Below are the code and all the weights of a small trained network. Each question names an input and a target symbol and asks about switching units off, where a switched-off unit gives its printed mean instead of its output.

import numpy as np


def w(rows, s, z=0):
    codes = np.array(rows[::2]) - 128.0
    scale = np.full(codes.shape[1], s)
    scale[-1] = z or s
    return codes * scale


def norm(h):
    return h / np.sqrt((h * h).mean(-1, keepdims=True) + 1e-5)


def f(y):
    return y / 2 * (1 + np.tanh(0.7978845608 * (y + 0.044715 * y**3)))


def softmax(a):
    e = np.exp(a - a.max(-1, keepdims=True))
    return e / e.sum(-1, keepdims=True)


def log_softmax(a):
    a = a - a.max(-1, keepdims=True)
    return a - np.log(np.exp(a).sum(-1, keepdims=True))


def net(x, mask):
    ids = ['ΔΞΣΨΩαεζηλμπφ'.index(c) for c in x.split()]
    T = len(ids)
    res = E[ids] + P[:T]
    u = 0
    for l in range(2):
        q, k, v = (norm(res) @ M[l].T for M in (Q, K, V))
        z = softmax(np.where(np.tri(T) > 0, q @ k.T / 4**0.5, -1e9)) @ v
        res = res + np.where(mask[u], z, O[l][:, -1]) @ O[l][:, :-1]
        u += 1
        y = f(norm(res) @ A[l][:, :-1].T + A[l][:, -1])
        res = res + np.where(mask[u : u + 4], y, B[l][:, -1]) @ B[l][:, :-1]
        u += 4
    return log_softmax(norm(res)[-1] @ U[:, :-1].T + U[:, -1])


Q, K, V, O, A, B = {}, {}, {}, {}, {}, {}
E = w([
[144,83,150,140],'Δ',
[69,77,131,84],'Ξ',
[110,104,133,167],'Σ',
[143,120,147,92],'Ψ',
[224,99,73,112],'Ω',
[138,103,251,165],'α',
[139,128,135,170],'ε',
[118,85,156,106],'ζ',
[179,130,146,110],'η',
[166,168,134,46],'λ',
[102,98,92,206],'μ',
[156,176,142,160],'π',
[125,92,165,150],'φ',
],0.022)
P = w([
[111,96,95,176],'0',
[154,77,247,111],'1',
[164,161,109,119],'2',
[116,95,94,184],'3',
[130,80,246,100],'4',
[163,161,109,121],'5',
[114,96,92,186],'6',
[133,85,255,109],'7',
[165,164,109,123],'8',
[115,97,89,189],'9',
[129,88,253,108],'10',
],0.0086)
Q[0] = w([
[221,215,172,139],'0.h1',
[135,180,169,6],'0.h1',
[145,110,175,69],'0.h1',
[175,54,150,75],'0.h1',
],0.014)
K[0] = w([
[169,226,121,166],'0.h1',
[141,183,120,1],'0.h1',
[158,84,113,46],'0.h1',
[189,39,77,55],'0.h1',
],0.0099)
V[0] = w([
[143,112,60,11],'0.h1',
[128,103,50,28],'0.h1',
[116,139,130,101],'0.h1',
[104,120,121,117],'0.h1',
],0.011)
O[0] = w([
[196,192,230,144,44],'0.h1',
[78,37,47,64,22],'0.h1',
[34,115,104,131,8],'0.h1',
[122,254,137,231,43],'0.h1',
],0.007,0.0014)
A[0] = w([
[104,129,31,51,216],'0.n1',
[92,172,147,62,28],'0.n2',
[208,249,88,77,250],'0.n3',
[73,94,87,204,45],'0.n4',
],0.014,0.0024)
B[0] = w([
[217,207,131,193,170],'0.n1',
[124,93,97,168,138],'0.n2',
[74,24,251,249,255],'0.n3',
[120,71,204,155,223],'0.n4',
],0.013,0.0049)
Q[1] = w([
[31,129,196,254],'1.h1',
[193,219,85,124],'1.h1',
[120,82,232,222],'1.h1',
[85,42,125,209],'1.h1',
],0.011)
K[1] = w([
[112,127,164,252],'1.h1',
[127,220,44,117],'1.h1',
[178,71,185,212],'1.h1',
[86,65,88,173],'1.h1',
],0.011)
V[1] = w([
[135,35,205,120],'1.h1',
[55,137,115,11],'1.h1',
[150,166,56,57],'1.h1',
[194,59,163,253],'1.h1',
],0.0059)
O[1] = w([
[163,225,100,157,211],'1.h1',
[148,101,120,78,54],'1.h1',
[127,114,170,226,41],'1.h1',
[126,176,77,4,246],'1.h1',
],0.011)
A[1] = w([
[149,103,26,121,209],'1.n1',
[124,33,23,209,1],'1.n2',
[176,27,7,126,141],'1.n3',
[185,155,66,105,65],'1.n4',
],0.013,0.0067)
B[1] = w([
[91,121,114,170,255],'1.n1',
[235,79,172,2,137],'1.n2',
[92,72,127,91,197],'1.n3',
[157,113,135,164,230],'1.n4',
],0.018,0.0036)
U = w([
[40,23,85,80,171],'Δ',
[142,225,35,130,157],'Ξ',
[32,105,173,146,253],'Σ',
[239,144,147,179,95],'Ψ',
[155,53,44,160,233],'Ω',
[119,247,202,102,58],'α',
[106,174,78,207,160],'ε',
[32,138,78,27,166],'ζ',
[207,137,162,51,80],'η',
[142,79,231,149,49],'λ',
[205,16,136,22,152],'μ',
[82,194,208,202,63],'π',
[80,65,253,44,56],'φ',
],0.012,0.005)

Each question gives the input, a string of symbols that net reads in full, and the target symbol t.
The units are the heads (4 rows each of Q, K, V and O) and the neurons (one row each of A and B). Each row of codes is followed by its name. A weight is (code - 128) times the scale printed after its matrix; where a second scale follows, it is the last column's (O, A, B and U).
mask holds one flag per unit, layer by layer, with each layer's heads first. A switched-off unit (its flag False) gives its mean, the last column of its rows in O or B, instead of its output. The means were averaged over made-up inputs and are rounded, as every weight is.
A unit's drop is (log p(t) with every unit on - log p(t) with that unit switched off) / (log p(t) with every unit on - log p(t) with every unit switched off).
The circuit of an input: a set's keep is (log p(t) with only the set's units on - log p(t) with every unit switched off) / (log p(t) with every unit on - log p(t) with every unit switched off). Starting from all 10 units, units are removed one at a time, each time the one whose removal leaves the highest keep (on an exact tie, the one counted first), for as long as the keep stays at least 0.8.
circuit, biggest first: the units of the circuit, biggest drop first
unit that matters most: the unit with the biggest drop
top k neurons: the k neurons with the biggest drops, biggest first
top k neurons in layer l: the k neurons of layer l with the biggest drops, biggest first
drop when u is switched off: that unit's drop, to one decimal
input φ Σ Σ Ω Δ Ω μ, target μ: circuit, biggest first	[1.n2]
input Ω Σ α ζ α ε, target α: circuit, biggest first	[0.n3, 1.n1, 1.h1, 1.n4]
input Ξ η Ω, target Ψ: top 4 neurons	[0.n1, 0.n3, 0.n4, 1.n2]
input π Ω φ φ Δ Δ Ω Δ ε, target α: top 3 neurons	[0.n4, 1.n1, 0.n3]
input ζ ε Ω Ω Ψ α η α λ Ξ ζ, target ζ: circuit, biggest first	[0.n3, 0.n4]
input η Δ α Ω Ψ Σ, target ζ: circuit, biggest first	[0.n1, 1.h1]
input π ζ φ α α, target α: circuit, biggest first	[0.n3, 0.n4]
input Ξ η Ψ Ω λ Σ Δ Ω ζ, target μ: top 4 neurons	[0.n1, 0.n3, 0.n4, 0.n2]
input Ψ π η λ Δ μ Σ Δ Ξ Δ Ξ, target ζ: top 2 neurons	[0.n3, 0.n4]
input ζ Ψ Ξ η Δ Δ Ω Ψ, target η: circuit, biggest first	[0.n3, 1.h1]
input Ω Ω α Ξ φ μ μ π Δ, target Ω: top 3 neurons in layer 1	[1.n1, 1.n4, 1.n3]
input Ω μ Ψ Ψ Σ Ω Σ α φ Ψ, target Ψ: circuit, biggest first	[1.h1, 0.n3, 0.n4, 0.h1]
input φ Ψ μ, target Δ: top 4 neurons	[0.n3, 0.n1, 1.n3, 0.n4]
input Ω π Ω Ω Ξ Ξ ζ, target ζ: top neuron	[0.n3]
input Δ Ω Ψ Ω Ξ μ Ω α φ φ, target φ: top 2 neurons in layer 0	[0.n4, 0.n3]
input η ζ μ, target Δ: circuit, biggest first	[1.h1, 1.n3, 0.h1]
input Ψ φ φ λ μ λ ζ φ η, target φ: circuit, biggest first	[0.n3, 0.h1]
input ζ π ε φ, target φ: top 2 neurons in layer 1	[1.n1, 1.n3]
input Δ Δ ζ π Ψ, target η: top 2 neurons in layer 1	[1.n3, 1.n1]
input Δ Ξ λ Ξ Ω ζ, target μ: top 2 neurons	[0.n3, 0.n1]
input π Ω Δ, target Ω: unit that matters most	0.n3
input φ Δ Δ μ φ φ, target Ξ: drop when 0.n3 is switched off	0.4
input π Σ Ψ, target φ: drop when 1.h1 is switched off	0.1
input Ω ζ φ Δ, target Δ: drop when 0.n1 is switched off	1.9
input Ω α Σ, target ζ: drop when 0.n1 is switched off	1.0
